Each row has a name. Each piece below is followed by the name of the row it came from, unless a question asks for something else. Each question is about the rows just above it. Places in a row count from 1.

goziv: [159 120 125 149 136  97 151 102]
Zeli: [155 136 149 120 151  97 125  81]
mulek: [144 160  71 106 145 117 167 121]
Where does [144 160  71 106 145 117] start? Give its row and place. | mulek, 1
[ 71 106 145 117 167 121] begins in row and place | mulek, 3
Row and place where [136 149] starts: | Zeli, 2
[159 120 125 149 136  97 151] begins in row and place | goziv, 1
Row and place where [120 125 149 136  97 151] starts: | goziv, 2
Row and place where [145 117 167 121] starts: | mulek, 5
[155 136 149] begins in row and place | Zeli, 1

dep: [123 151  87 163 135 110 146 133 122 134 105 125 137 122 135 103 145 134
 129 154 114 127 110 128 133 125  96 130 126 102 124 119]
Tak: [139  97 120 112 135 110 146 133 122 134 105 125 137 122 135 103 145 134
 129 154 114 127 110 128 133 125  96 130 135 134 145 146]
duteg: [158  79 122 109 150  98 173 146 126 146  90 128 153 123 151  89 163 152
 139 183 112 136 100 139  96 133 125 140 137  90 129 120]
Tuge: [158  79 122 109 150  98 173 146 126 146  90 128 153 123 151  89 163 152
 139 183 145 136 100 139 148 131  72 140 137  90 129 120]
q: [139  97 120 112 135 110 146 133 122 134 105 125 137 122 135 103 145 134
 129 154 114 127 110 128 133 125  96 130 135 134 145 146] | Tak
q: [123 151  87 163 135 110 146 133 122 134 105 125 137 122 135 103 145 134
 129 154 114 127 110 128 133 125  96 130 126 102 124 119] | dep
The row with [158  79 122 109 150  98 173 146 126 146  90 128 153 123 151  89 163 152
 139 183 112 136 100 139  96 133 125 140 137  90 129 120] is | duteg
Row and place where [183 145 136 100 139 148 131  72 140] starts: | Tuge, 20

mulek: [115 160 146 152  83 129 102 120 132 130 169 124 142 119 138 141 100 111]
dep: [121 144  96 129 106  91 120 143 107 147 160 108 149 102 127  98 100 147]
goziv: [132 166 112 122 106 106 113 104  91 142 151 130 116 131 146 158 110  87]
tesi: [121 144 121 107  99 106 102 112  99 155 116 112 156 119 120  89 130 183]
duteg: [114 122 146 129  91 129 113 151 156 151 143 108 162 114 135 115 100 135]
Fem: [110 117 146  92 137 106 113 104  91 142 186 130 156 108 131 115 100 147]
Lebo: [138 106 113 104  91 142 116 120 132 151 108 121 156 119 138 141 100  99]
govoz: [ 87 155 121 144 137 129 106 159 132 122 116 127 109 154 116 124 169 123]
Zeli: [121 139 129 137 122  75 127 112  99 138 134 118 129 148 116 124 160 111]
Tuge: [ 93 133 121 152 130 106  92 143 115 134 151 118 142 119 135 132 100 123]
Fas: [ 87 144 162 114 114 145 106 128 140 151 160 127 156 125 124  98 140 171]
Tak: [110 128 170  99 114 122 109 104 107 126 151 118 156 131 131 158 130  87]
Row and place where [162 114 114] starts: | Fas, 3
Row and place where [112 122] starts: | goziv, 3
Where does [137 106 113 104  91 142] start? Give its row and place. | Fem, 5
[ 91 120] begins in row and place | dep, 6
Row and place where [166 112] starts: | goziv, 2
[119 120  89] begins in row and place | tesi, 14
Where does [137 106] start? Give its row and place. | Fem, 5

Fem: [128 133 132 127 129 128 130 138 130 128 131 108 127 129 127 134 129 127
 118 130 116 129 126 135 132]
Tuge: [124 124 119 133 128 124 127 115 131 130 118 130 125 127 119 140 125 124
 152 143 152 138 143 119 121]
Zeli: [126 113 124 136 158 133 127 117 130 130 122 161 123 125 134 125 124 134
 139 151  96 127 132 116 129]
govoz: [123 123 122 129 135 125 128 115 125 125 129 143 129 127  96 135 121 130
 147 132 108 132 142 137 115]
goziv: [124 128 119 130 141 118 127 120 122 132 100 137 111 127 108 142 139 125
 126  72 183 131 142  80 124]
Tak: [131 130 127 125 105 125 130 115 127 131 104 118 120 128 133 149 116 123
 118 118 118 137 112  97 134]
duteg: [133 132 130 125 138 135 132 151 134 125 100 119 117 130 132 142 134 135
 117 153  87 134 118  92 135]
tesi: [132 131 129 125 126 126 130 142 129 126 142 111 139 129 129 119 132 127
 103 102 123 123 116 150 136]
Row and place where [127 115 131 130] starts: | Tuge, 7
Row and place where [158 133] starts: | Zeli, 5

Zeli: [169 171 136 100 126 200 146 170 138 140 101 121 117 136 108 132 119 149
 152 136 140 101 132 112 134 136 133 135 150 101 109 133 130 121]
tesi: [166 129 120 129 125  93 123 169 171 136  98 126 200 122 129 146 105 155
 117  88 134 150 158 189 146 152 119 143 140  91 114 126 118 166]
mulek: [104 140  98 112 138 115 143 175 166 128 102 149 136 131 128 145  90 150
 126 102 152 151 107 112 148 165 131 123 150 125 102 117 121 110]
duteg: [126 119 139 125 119 118 124 139 129 131 113 129 150 115 131 133 117 122
 125 118 132 133 135 144 134 143 133 118 136 128 115 129 136 122]
goziv: [134 149  96  84 119 129 131 159 148 124 131 106 137 149 108 131 112 140
 132 119 134 149 101 136 152 126 119 158 141  79 137 132 125 108]
Where does [169 171 136  98 126 200] start? Give its row and place. | tesi, 8
Row and place where [112 140 132 119 134 149 101 136 152] starts: | goziv, 17

duteg: [112 124 111 106 152 139 109]
Tuge: [112 141 140 146 152 139 109]
mulek: [132 132 140 146 138 140 152]
Fas: [119 136 129 128 132 123 124]
Zeli: [134 124 122 120 122 119 134]
Tak: [106 105 113  84 116 106 116]
goziv: [103 139 114 131 119 138 117]
Fem: [154 135 141 168 127 131 147]
govoz: [106 153 116 127 131 147 168]
Row and place where [168 127 131 147] starts: | Fem, 4
The row with [132 132 140 146 138 140 152] is | mulek

